Below are the code and all the weights of a small trained network. Each question names an input and a class and asks about switching units off, where a switched-off unit gives its printed mean instead of its output.

import numpy as np


def w(rows, s, z=0):
    codes = np.array(rows[::2]) - 128.0
    scale = np.full(codes.shape[1], s)
    scale[-1] = z or s
    return codes * scale


def norm(h):
    return h / np.sqrt((h * h).mean(-1, keepdims=True) + 1e-5)


def f(y):
    return y / 2 * (1 + np.tanh(0.7978845608 * (y + 0.044715 * y**3)))


def log_softmax(a):
    a = a - a.max(-1, keepdims=True)
    return a - np.log(np.exp(a).sum(-1, keepdims=True))


def net(x, mask):
    res = np.array(x, float).reshape(1, 4) / 4 @ E
    u = 0
    for l in range(2):
        y = f(norm(res) @ A[l][:, :-1].T + A[l][:, -1])
        res = res + np.where(mask[u : u + 3], y, B[l][:, -1]) @ B[l][:, :-1]
        u += 3
    return log_softmax(norm(res)[-1] @ U[:, :-1].T + U[:, -1])


A, B = {}, {}
E = w([
[254,11,241,76,137],'x0',
[205,135,128,236,205],'x1',
[188,178,89,130,116],'x2',
[103,172,86,12,36],'x3',
],0.0073)
A[0] = w([
[254,179,26,98,152,255],'0.n0',
[54,224,170,147,110,209],'0.n1',
[73,137,97,150,69,113],'0.n2',
],0.0095,0.0059)
B[0] = w([
[85,76,153,123,148,254],'0.n0',
[134,69,107,97,244,234],'0.n1',
[205,68,6,81,151,172],'0.n2',
],0.014,0.0063)
A[1] = w([
[179,82,27,233,169,143],'1.n0',
[143,71,254,203,66,253],'1.n1',
[17,142,14,202,183,228],'1.n2',
],0.0081,0.0033)
B[1] = w([
[114,155,240,163,148,202],'1.n0',
[141,94,63,136,132,253],'1.n1',
[38,249,114,120,101,238],'1.n2',
],0.015,0.0078)
U = w([
[46,180,129,109,195,166],'0',
[181,31,93,129,97,228],'1',
[92,240,208,233,116,130],'2',
[221,81,202,196,189,105],'3',
[89,198,5,38,106,1],'4',
[171,82,163,21,31,71],'5',
],0.018,0.0061)

Each question gives the input, the list of numbers given to net, and the class t.
The units are the neurons (one row each of A and B). Each row of codes is followed by its name. A weight is (code - 128) times the scale printed after its matrix; where a second scale follows, it is the last column's (A, B and U).
mask holds one flag per neuron, layer by layer. A switched-off neuron (its flag False) gives its mean, the last column of its row in B, instead of its output. The means were averaged over made-up inputs and are rounded, as every weight is.
A unit's drop is (log p(t) with every unit on - log p(t) with that unit switched off) / (log p(t) with every unit on - log p(t) with every unit switched off).
The circuit of an input: a set's keep is (log p(t) with only the set's units on - log p(t) with every unit switched off) / (log p(t) with every unit on - log p(t) with every unit switched off). Starting from all 6 units, units are removed one at a time, each time the one whose removal leaves the highest keep (on an exact tie, the one counted first), for as long as the keep stays at least 0.8.
circuit, biggest first: the units of the circuit, biggest drop first
most important unit: the unit with the biggest drop
top k neurons: the k neurons with the biggest drops, biggest first
k most important neurons of layer l: the k neurons of layer l with the biggest drops, biggest first
drop when u is switched off: that unit's drop, to one decimal
input [4,-7,0,-3], class 1: most important unit => 1.n2
input [3,-1,7,-4], class 1: circuit, biggest first => [0.n1, 1.n1, 1.n0, 0.n2]
input [5,-5,5,-4], class 1: circuit, biggest first => [0.n1, 1.n0, 1.n2]
input [-3,8,3,8], class 0: 2 most important neurons of layer 0 => [0.n0, 0.n1]
input [2,-1,1,-7], class 1: 2 most important neurons of layer 1 => [1.n1, 1.n2]
input [1,-1,-3,-3], class 1: top 3 neurons => [0.n2, 0.n1, 1.n2]
input [4,7,8,1], class 1: circuit, biggest first => [0.n0, 1.n1, 0.n1, 1.n2]
input [3,-8,8,2], class 5: 2 most important neurons of layer 1 => [1.n2, 1.n1]
input [2,3,-8,7], class 1: 2 most important neurons of layer 1 => [1.n2, 1.n0]
input [-5,7,2,0], class 2: top 3 neurons => [1.n0, 1.n1, 1.n2]
input [3,-6,-3,-3], class 1: top 2 neurons => [1.n2, 1.n1]
input [2,0,1,7], class 5: top 3 neurons => [1.n2, 1.n1, 0.n1]
input [-2,7,8,8], class 0: top 2 neurons => [0.n0, 1.n1]
input [1,-8,6,6], class 5: circuit, biggest first => [1.n2]
input [0,3,7,6], class 0: top 2 neurons => [0.n0, 1.n1]
input [0,3,5,-8], class 2: top 2 neurons => [1.n0, 0.n1]
input [4,-4,6,-2], class 1: 2 most important neurons of layer 1 => [1.n2, 1.n1]
input [6,5,3,1], class 1: 2 most important neurons of layer 1 => [1.n1, 1.n0]
input [-4,8,-6,0], class 2: 2 most important neurons of layer 1 => [1.n0, 1.n1]
input [-5,5,2,0], class 2: circuit, biggest first => [1.n0]
input [8,6,-5,5], class 1: 2 most important neurons of layer 1 => [1.n0, 1.n1]
input [-3,5,1,-2], class 2: drop when 1.n0 is switched off => 0.2
input [-5,7,4,7], class 0: drop when 1.n0 is switched off => 0.1
input [1,-2,6,8], class 5: drop when 1.n2 is switched off => 0.6
input [2,-8,0,5], class 5: drop when 1.n2 is switched off => 1.2
